Rows, each followed by one of two labels for a hidden trait (new trait and labels in each part)
[  7  -1   2  -4   0 -17  17   1  -7  -9   3  -2  -1   5  -9   0   7   5
   9   0  -3   8   7   0   5   1  -6   6  -6  -2   6   0  12   3  -4  -1
   5   2   9  -5   3   0   6  -3 -10  -3  -2  -7   4]
[84]
[  6   2   4  -3  -5 -50  20 -12  -2  -1  -5  11  -3   9 -17   0   6   6
  -2 -16  -7  17  -2   2   1  -1   1  -3  -1 -22  -3 -34   5   0   1  -4
   3   1   3   2   5   1   4   9  -9  -3  -2  29   3]
[84]
[ -1   1  -1  -2  -2 -10   4  -7   1   1  -3   3   0   2  -3   0   1   0
  -3  -4  -1   5  -1   3   1   0   4  -1  -1  -4  -4  -7   0  -1   0  -5
   1  -1  -1   2   3   0   2   4  -1  -1   0  15  -4]
[84]
[ -3   3  -4  -3  -6 -26  17 -26  -1   9  -9   3   2   3   2   1  -1  -1
 -13  -5 -16  18  12  10   2   3  17  -9  -5  -3 -21 -19  -1  -7  -2 -13
   1  -6  -2   4  12  -7   4   8  -4  -4  -2  37  -5]
[88]
[ -5   5  -1  -5  -8 -34  -4 -24  11  15 -14  16  -2   3   0   0  -4  -2
  -8 -18 -12  21 -10   6  -3  -2  16 -12   5 -13 -11 -34 -13  -7   4 -11
  -2  -4 -11  12  10  -1  -3  19   1   0   0  42  -7]
[84]
[  0  -1   0  -3  -1 -11   4  -4   0  -1   2   3   0   3  -4   1  -2   2
   1  -2  -3   7   1   0   2   0   4   0  -1  -3   1 -10   2   2  -1  -3
   2  -1   2   1   1   5   0   1  -4  -1  -1   8  -2]
[84]
[-1  0 -1 -3 -1  4  2 -6  1  5 -2 -1  0  0  1  1 -1  1 -4 -1 -4  5  1  3
  1  0  6 -1  0  0 -5 -1 -1 -2  1 -4  1 -1  0  3  3 -1  1  4 -2 -1 -1 13
 -2]
[88]
[-21  -4  -9 -17 -11 -27  30 -22   4  12  -8   3  10   4   0   9   6  14
  -8   6 -36  43   3   6  26   4  37  -7  -2  -6 -17 -18   9   4 -12  -7
   8  -2  26  -5   6  -1  20   6 -20  -2 -14  30 -38]
[88]
[ 0  1 -2 -2 -2 -9  4 -8  3  5 -2  2  1 -1  2  0 -1  0 -8 -5 -7  2 -1  3
 -1  0  5 -3  1 -5 -4 -6 -2 -5  1 -3  0 -1 -5  3  2 -1  1  5 -3  0  0 18
 -3]
[88]
[ -1  11  -2  -5 -11 -43  18 -44   6  16 -18  14   0   4   2   0  -2  -6
 -24 -24 -23  16   1  17  -3  -1  19 -23  -4 -21 -23 -47 -11 -16   2 -21
  -1  -9 -14  13  21  -9  -1  28  -2  -5  -1  63  -8]
[84]
[ -3  -2   1  -5  -3 -32  13  -8   3  -4  -4   5   0   7 -12   1   6  17
   4  -2  -9  29  -5  -1   5  -1   4   2  -1 -10   3 -16   6   9  -2  -2
   4   3  11  -2   2   5   6   3 -11  -2  -4  15  -1]
[84]
[-6  0 -1 -3 -3 -3  3 -6  2  4 -3  2  1 -1  1  0 -3  0 -4 -1 -7  5  0  3
  2  0  7 -3  1  0 -6 -1 -1  1  0 -5  1 -2  0  1  6 -1  1  3 -1 -1 -1 13
 -4]
[88]
[ -4   0  -2  -4  -3  -9   4  -8  -3   4  -4   2   1   1   0   2  -1   2
  -4   0 -17  10  -2   3   5   0   8  -3   1  -2  -4  -7   0   0  -1  -4
   1  -1   1   2   5   0   2   5  -4   0  -1  14  -7]
[88]
[  4   0   5  -4  -4 -33   6 -10   2  -5  -5   8  -2   9 -13   0   7   8
   0 -11 -12  20  -6   0   3  -3   4  -2   0 -14   1 -19   4   3  -1  -6
   3   2   6   0   3  15   2   4  -9  -2  -3  21   2]
[84]
[-18  -1  -3  -7  -8 -22   3 -18  12  13 -10  10   1   3   2   4  -3  12
  -7  -5 -12  30  -9   4   6  -2  16  -5   7 -11  -7 -18  -8   6   1  -6
   0  -2   9   4   4   4  -2   7  -3   2  -6  28 -14]
[88]
[  4   6  -1  -5  -6 -32  16 -21  -1   4 -10   6   0   6  -2   0   3  -4
 -11 -10 -11  12   9  12   0   2  11 -11  -6  -7 -14 -22   2 -10  -1 -11
   2  -4  -4   3  13  -9   4  11  -5  -6   0  35   0]
[88]
[ -9  -3  -1  -8  -6 -24   3 -17   9   6  -6   9   1   5  -4   3   4  14
  -3  -4 -15  34  -9   1   8  -1   9  -1   2 -10  -5 -19  -3   8   0  -5
   0   0  11   2   2   5   1   4  -6   0  -5  30 -10]
[88]
[ -6   0   2  -3  -6 -47   6 -11   8   2  -6  15  -1   7 -16   1   6   9
  -4 -10 -11  28 -12   1   2  -5   8  -2   3 -19  -1 -32  -1   4   1  -3
   1   1   4   3   3   6   1   5  -6   0   0   3  -4]
[84]
[ -8   2  -1  -4  -3   0  -9  -8   7  12  -6   7   0  -2   4   1  -5  -2
  -7  -5  -5   6  -7   4   2  -1   8  -7   4  -2  -5  -5 -14  -3   2  -4
  -2  -2  -9   5   1   1  -3   7   3   1  -1  11  -7]
[88]
[  4   2   1  -3  -5 -31  14 -13   0   1  -5   8  -2   7  -7  -1   5   6
  -5 -11 -10  11   1   4   3   0   6  -3  -3 -12  -3 -22   4  -1   0  -6
   2  -1  -1   3   6   2   4   8  -6  -3   1  24   3]
[84]
[-12  -3   0 -10  -7 -32   2 -12  12   4  -7  11   0   7 -10   3   6  22
  -5  -6 -16  45 -11   1   8  -2   6  -1   3 -15  -4 -19  -2  12   1  -6
   2   3  15   2   1   9   1   7 -12   0  -7  26 -11]
[84]
[  4   5  -1  -3  -4 -27  36 -25  -7   4  -8   2   0   7  -4   0   4  -3
 -14  -6 -15  15  17  15   1   4  12 -11 -12  -5 -27 -18   6 -11  -3 -16
   4  -6   3   1  21 -11   9  13  -7  -8  -1  35  -1]
[88]
[ -8   0  -2  -4  -6  -7   6  -8   4   9  -6   3   3   0   4   1  -2  -1
  -6  -3  -7  15  -3   6   2   1  13  -7   1  -2  -8 -10  -4   1   0  -5
   0  -2   2   3   5   0   2   5  -3   0  -2  26 -11]
[88]

Next part:
[ -8  11   5  -4  -5   8 -18  12  10 -11 -21  26   0  23  -7   0  23   4
  -5 -20  -7  22]
GJ
[ -3 -36 -10   3  -8 -12 -26 -13  21   0  -1 -30   9  -8  12 -25  34   5
  12   1   2 -40]
GJ
[-12  -3   0  -2  -3  -2 -22   3   8  -5 -17  -7   3  10   1  -6  27   6
   4 -10   0 -18]
GJ
[-13   3 -18   2   7   6 -26  -9  28  -3 -32   5  19   9   2 -10  11   7
  20 -11 -10 -12]
GJ
[ -9  20  17  -5  -3  -2 -24  12 -12  -5 -17  -9 -16   2  -1   3   8  14
  -6  -4  -1 -15]
HM
[ -6 -11  -3  -2  -9  -8 -23   2  12  -7   3 -15   4  13   4 -15  43   1
  -5 -15   0 -22]
GJ
[-12   3   4  -2   0  -9 -26   3  -1  -2 -10 -22  -6   0   5  -8   5  13
   3   1   0 -34]
HM
[-10 -26  -7   2  -1 -12 -32 -11   9   5  -8 -31   2 -14  12 -21  21   9
  17   2   1 -48]
GJ
[-12   2   3  -1  -1  -3 -25   3   4  -4 -21  -8  -1   9   1  -7  14   9
   3  -8  -3 -18]
GJ
[-15  -2  12  -3  -5 -10 -17   3 -14   3   8 -41 -16  -5   8 -11  13   7
  -2   9   6 -42]
HM
[-15  36   0  -3   8  14 -15  11   7  -7 -35  16   2  10 -11  11 -16  11
   9  -8  -7  18]
HM
[ -5 -15 -11   0  -6  -4 -23  -5  29  -5 -15   6  16  14   3 -19  40   8
   7 -17  -6 -18]
GJ
[-11  18   5  -2  -1   6 -20   8   7  -9 -27  19   1  14  -5   2  11   4
   4 -14  -8  12]
GJ
[  1 -16  11  -4 -14 -13 -26   9  -3  -2  13 -12 -12   6   3 -14  43   4
 -12  -7   4 -26]
GJ
[-19  15 -18   3  14   9 -25 -11  22   2 -42  -6  17  -6   3  -7 -17  14
  30  -1  -9  -9]
GJ
[-12  21   1  -2   6   7 -18   5   2  -6 -30  -6  -5   1  -3   3  -1  12
   8  -6  -6  -2]
HM
[-12   4   4  -3  -2  -2 -24   6   1  -4 -14  -9  -4   4   1  -6   9  12
   2  -8  -3 -23]
HM
[-22  34  11  -3   9   5 -18   2 -14   2 -33 -27 -12 -12   1  10 -23  20
   9   8  -3  -8]
HM
[-19   8  -4   0   7  -1 -29  -8   7   1 -27 -26   3  -4   7  -5   2  14
  15  -1  -4 -26]
HM
[-15  -7   5  -1   2  -9 -27   2  -2   3  -2 -36  -6 -10   8 -16  23  14
   4   6   2 -38]
HM
[ -5 -15   1  -3 -11  -6 -19   8  15 -11  -3  14   5  22  -1 -12  50  -1
  -7 -19  -4 -13]
GJ
[-16  20  11  -4  -1  -3 -22   9 -14  -4 -13 -16 -16   2   0   3   4  15
  -2  -2  -2 -16]
HM
[-16  -8  10  -2  -4 -10 -28  -2 -13  10   5 -48 -13 -17  11 -10   2  10
   0  15   6 -39]
HM
[ 11 -50   6   0 -25 -21 -12   4   8  -5  32 -17  -7   3   7 -26  63  -7
 -15 -11   7 -27]
GJ
[-17   2   6  -2   1  -8 -27  -3  -5   3 -11 -35 -10 -12   9  -7   1  16
   7   9   2 -43]
HM
[-17  22   2  -2   7   4 -19   1  -4   1 -33 -14  -6  -5   1   0 -16  17
  14   0  -4  -7]
HM
[-21  23   1   1  10   3 -24  -3   0   1 -32 -14  -2  -6   1   1 -16  18
  20   2  -5 -13]
HM
[ -2   4  -1  -3  -7  11 -15  11   0 -13 -19  19   7  25  -6  -3  29   2
  -3 -22 -18  10]
GJ
[  3   1   3  -3 -11   1 -16  12  18 -14  -2  33   8  30  -8  -6  29   1
 -10 -25  -6   6]
GJ
[-22  10   9  -3   4  -6 -30  -1 -15   2  -7 -48 -13 -21  11  -7  -1  15
   7  13   4 -48]
HM
[-10  -1  13  -4  -5 -10 -25   7 -13  -1  -3 -33 -14  -6   6  -7  20  12
  -5   4   3 -33]
HM
[ -9 -23  -7  -1  -9  -6 -29  -4  23  -4  -4  -1  12  13   3 -18  45   1
   0 -14  -3 -23]
GJ
[-17  32   7  -2   9   6 -20   3 -10  -1 -35 -19  -9  -7  -1   8 -23  20
  13   3  -8  -6]
HM
[-19  26   8  -2   7   4 -22   4  -6  -2 -34 -13 -10  -2  -2   7 -17  16
   9   1  -5  -6]
HM
[-12  15  20  -5  -3   0 -23  13 -18  -8 -13 -12 -21   4   1   0   7  14
  -6  -2  -1 -15]
HM
[-11   6   3  -6  -4  -2 -22   6   4  -7 -27   3  -1  11  -1  -4  18   9
   0  -9  -4  -5]
GJ
[ -4   9  -5  -1  -2   7 -18   6  18 -10 -26  18   4  20  -7  -1  24   5
   4 -17  -9  24]
GJ
[ -7  23   0  -3  -2   7 -10  11   8 -12 -14  29   2  25  -6   6  16   4
   1 -20  -8  16]
GJ
[ -7 -13  -4  -2  -8  -5 -21   2  21  -8  -6  11   9  22   0 -16  43   2
  -1  -4  -5 -19]
GJ
[-13   4  21  -6  -7 -11 -20  10 -21   1   3 -40 -23 -11   6  -3  13  12
 -11  12   5 -26]
HM
[  0 -21  25  -3 -12 -14 -18   3 -11  -1  15 -33 -19  -8   7 -12  36   5
  -9   1   8 -35]
GJ
[ -2 -29   4   0 -15 -14 -24   0   4  -1  13 -20  -7   7   8 -20  46   2
  -1  -4   5 -34]
GJ
[-26  48 -14   2  25  17 -23  -7   5   4 -59  -2  10  -7  -3   8 -49  21
  25   6 -10  13]
HM
[ -9  -4   2  -2  -4  -4 -26   3  10  -6 -12  -7   3   6   1 -10  23   7
   3  -9  -2 -19]
GJ
[ -6  -2  13  -6 -12  -6 -21  16   1 -10   1   1 -11  19  -1 -11  41   7
 -16 -13  -1 -21]
GJ
[-12  15   1  -2   0   5 -17   8  11  -7 -24  12   0  12  -4  -1  20   6
   3 -15  -7   5]
GJ
[-23  10  20  -6  -2  -9 -22   4 -25   4   3 -47 -25 -16   9  -8   5   8
  -8   9   5 -36]
HM
[ -8  -2   4  -3  -9  -3 -20   7  11  -9 -11   7   2  18  -1  -7  25   4
  -7 -21  -4  -4]
GJ
[ -1 -12   6  -5 -15  -5 -18  12  13 -14  -2  14  -2  28  -4 -11  54  -4
 -14 -21  -3  -7]
GJ
[-24  28  -2   1  15   6 -21  -9  -5   6 -43 -27  -3 -16   6   3 -32  24
  19  12  -4 -24]
HM
[ -4 -22   9  -2 -11 -14 -28   3 -10  -1  12 -32 -12 -10   9 -14  31   7
  -2   0   7 -40]
GJ
[ -7  19   6  -4  -3   8 -21  12   6 -13 -26  37  -3  21  -9   8  33   7
  -5 -17  -9  22]
HM
[-20  21  23  -7  -4  -5 -17  13 -21  -5  -9 -27 -22  -2   3   2  -2  14
  -9   3   2 -29]
HM
[  6 -26  21  -5 -24 -18 -17  19  -8  -8  24 -12 -20  12   1 -12  63  -3
 -25 -11   8 -28]
GJ
[-10   6  -7  -1   5   4 -21   1  18  -5 -25   5   9  12   0  -6  14  10
   7 -14  -8  -4]
GJ
[-23  28  11  -4   4  -4 -18   2 -14   2 -18 -30 -13  -9   5  -2 -12  16
   4  12  -2 -32]
HM
[-11   1  17  -5  -9 -12 -20  11 -15  -1   4 -30 -22  -3   6 -10  23   7
 -11   1   5 -34]
HM
[  2 -36   5  -2 -19 -14 -18   4  10  -5  18  -9  -4  10   5 -18  57  -3
 -11 -11   4 -31]
GJ
[-11  10   1  -2  -3   3 -19   7   6  -6 -11   5  -2  12   0  -1  16  10
   1 -10  -5  -7]
GJ
[-10  26   7  -4   2   9 -11  12  -1  -9 -32  12  -3  15  -7   9  -2  11
  -2 -12  -7  16]
HM
